Below is a small trained network, with its code and all its weights. Each question gives an input and a class and asks what happens when units are switched off, that is, made to give their printed mean instead of their output.

import numpy as np


def w(rows, s, z=0):
    codes = np.array(rows[::2]) - 128.0
    scale = np.full(codes.shape[1], s)
    scale[-1] = z or s
    return codes * scale


def norm(h):
    return h / np.sqrt((h * h).mean(-1, keepdims=True) + 1e-5)


def f(y):
    return np.maximum(y, 0)


def log_softmax(a):
    a = a - a.max(-1, keepdims=True)
    return a - np.log(np.exp(a).sum(-1, keepdims=True))


def net(x, mask):
    res = np.array(x, float).reshape(1, 5) / 4 @ E
    u = 0
    for l in range(3):
        y = f(norm(res) @ A[l][:, :-1].T + A[l][:, -1])
        res = res + np.where(mask[u : u + 5], y, B[l][:, -1]) @ B[l][:, :-1]
        u += 5
    return log_softmax(norm(res)[-1] @ U[:, :-1].T + U[:, -1])


A, B = {}, {}
E = w([
[65,165,161,165,87,165,222],'x0',
[125,226,173,46,168,216,73],'x1',
[143,135,44,53,235,45,176],'x2',
[1,115,161,239,220,84,57],'x3',
[76,244,132,218,106,24,194],'x4',
],0.0078)
A[0] = w([
[97,51,175,181,103,189,24,63],'L0N1',
[119,77,108,210,71,102,197,48],'L0N2',
[106,67,111,171,235,38,107,197],'L0N3',
[87,158,150,210,172,72,39,99],'L0N4',
[145,247,159,82,124,112,99,2],'L0N5',
],0.015,0.0025)
B[0] = w([
[127,151,64,196,171,207,41,226],'L0N1',
[99,123,184,86,2,66,105,206],'L0N2',
[41,69,2,127,177,28,161,247],'L0N3',
[93,164,192,164,102,21,140,241],'L0N4',
[230,193,122,143,172,178,134,189],'L0N5',
],0.013,0.012)
A[1] = w([
[231,78,125,129,98,145,178,46],'L1N1',
[125,231,109,77,190,116,184,137],'L1N2',
[161,81,75,43,175,196,112,128],'L1N3',
[163,6,142,122,195,95,63,10],'L1N4',
[54,180,224,147,131,131,176,6],'L1N5',
],0.019,0.0025)
B[1] = w([
[197,137,203,139,85,59,118,194],'L1N1',
[41,201,106,152,146,97,63,255],'L1N2',
[123,63,146,38,157,172,139,239],'L1N3',
[248,191,99,175,150,191,187,199],'L1N4',
[188,143,102,87,116,216,214,209],'L1N5',
],0.017,0.0089)
A[2] = w([
[176,78,55,120,231,33,153,40],'L2N1',
[119,81,201,240,179,107,103,3],'L2N2',
[143,97,167,184,145,250,134,94],'L2N3',
[142,22,135,110,79,121,235,118],'L2N4',
[188,20,140,142,17,145,124,139],'L2N5',
],0.017,0.0029)
B[2] = w([
[125,40,141,162,62,206,85,245],'L2N1',
[163,205,109,114,111,69,105,163],'L2N2',
[189,113,54,192,110,175,102,199],'L2N3',
[227,146,152,144,116,53,163,202],'L2N4',
[60,110,87,90,125,153,253,212],'L2N5',
],0.018,0.011)
U = w([
[183,111,163,80,65,117,226,177],'0',
[89,91,225,157,160,157,133,2],'1',
[113,97,203,126,153,109,116,22],'2',
[170,149,184,25,192,156,87,130],'3',
[21,136,120,95,155,168,159,144],'4',
[188,68,64,139,144,250,96,174],'5',
[50,40,66,204,111,32,120,126],'6',
[122,231,106,207,134,116,73,169],'7',
],0.015,0.0075)

Each question gives the input, the list of numbers given to net, and the class t.
The units are the neurons (one row each of A and B). Each row of codes is followed by its name. A weight is (code - 128) times the scale printed after its matrix; where a second scale follows, it is the last column's (A, B and U).
mask holds one flag per neuron, layer by layer. A switched-off neuron (its flag False) gives its mean, the last column of its row in B, instead of its output. The means were averaged over made-up inputs and are rounded, as every weight is.
A unit's drop is (log p(t) with every unit on - log p(t) with that unit switched off) / (log p(t) with every unit on - log p(t) with every unit switched off).
The circuit of an input: a set's keep is (log p(t) with only the set's units on - log p(t) with every unit switched off) / (log p(t) with every unit on - log p(t) with every unit switched off). Starting from the 12 units with the biggest drops (on a tie, the unit counted first), units are removed one at a time, each time the one whose removal leaves the highest keep (on an exact tie, the one counted first), for as long as the keep stays at least 0.8.
units of the circuit, in order: the units of the circuit, biggest drop first
most important unit: the unit with the biggest drop
top k neurons: the k neurons with the biggest drops, biggest first
top k neurons in layer l: the k neurons of layer l with the biggest drops, biggest first
input [7,3,8,1,0], class 4: units of the circuit, in order -> [L1N2 L0N4 L0N2 L1N3]
input [-1,8,7,-7,0], class 3: top 2 neurons in layer 0 -> [L0N4 L0N3]
input [8,4,-3,6,2], class 5: units of the circuit, in order -> [L1N5]
input [-8,-4,-2,0,-1], class 5: top 2 neurons -> [L1N4 L2N1]
input [5,8,8,-4,2], class 3: top 3 neurons in layer 0 -> [L0N4 L0N5 L0N3]
input [1,-5,-1,1,8], class 0: units of the circuit, in order -> [L1N5 L0N1]
input [4,2,2,1,-1], class 4: units of the circuit, in order -> [L1N2 L0N1 L0N4]
input [7,-5,-6,-3,-6], class 4: top 2 neurons -> [L2N5 L0N2]
input [-1,8,-1,-8,5], class 7: top 2 neurons -> [L1N2 L1N5]
input [7,8,8,-6,-1], class 3: top 3 neurons in layer 0 -> [L0N4 L0N3 L0N5]
input [5,-1,-4,-3,-3], class 4: units of the circuit, in order -> [L2N5 L1N2]
input [7,-3,-6,8,2], class 7: top 4 neurons -> [L0N1 L1N3 L2N1 L2N5]
input [0,-8,0,1,-6], class 5: top 3 neurons -> [L1N4 L0N4 L0N1]
input [-2,2,-3,-6,-1], class 0: units of the circuit, in order -> [L0N1]
input [-8,5,7,-7,-6], class 3: top 2 neurons in layer 1 -> [L1N1 L1N2]
input [-8,5,-7,-7,3], class 3: top 3 neurons -> [L0N5 L0N4 L1N1]
input [4,-5,6,-2,-7], class 0: top 2 neurons -> [L0N1 L2N4]
input [7,2,-1,7,6], class 0: top 2 neurons -> [L1N5 L0N1]
input [4,2,0,-6,1], class 7: top 2 neurons -> [L1N2 L0N1]
input [-2,6,2,0,-2], class 3: top 4 neurons -> [L0N4 L1N3 L0N1 L0N3]
input [7,7,4,0,-4], class 3: top 2 neurons in layer 0 -> [L0N4 L0N3]
input [7,4,-3,2,-1], class 5: top 2 neurons -> [L0N3 L1N2]
input [3,4,1,-5,5], class 7: most important unit -> L1N2
input [0,-5,-3,4,-5], class 7: top 3 neurons -> [L0N1 L1N3 L2N2]
input [-7,2,2,-4,0], class 3: top 2 neurons -> [L0N3 L0N4]
input [8,4,5,-7,-5], class 3: top 2 neurons in layer 1 -> [L1N2 L1N3]
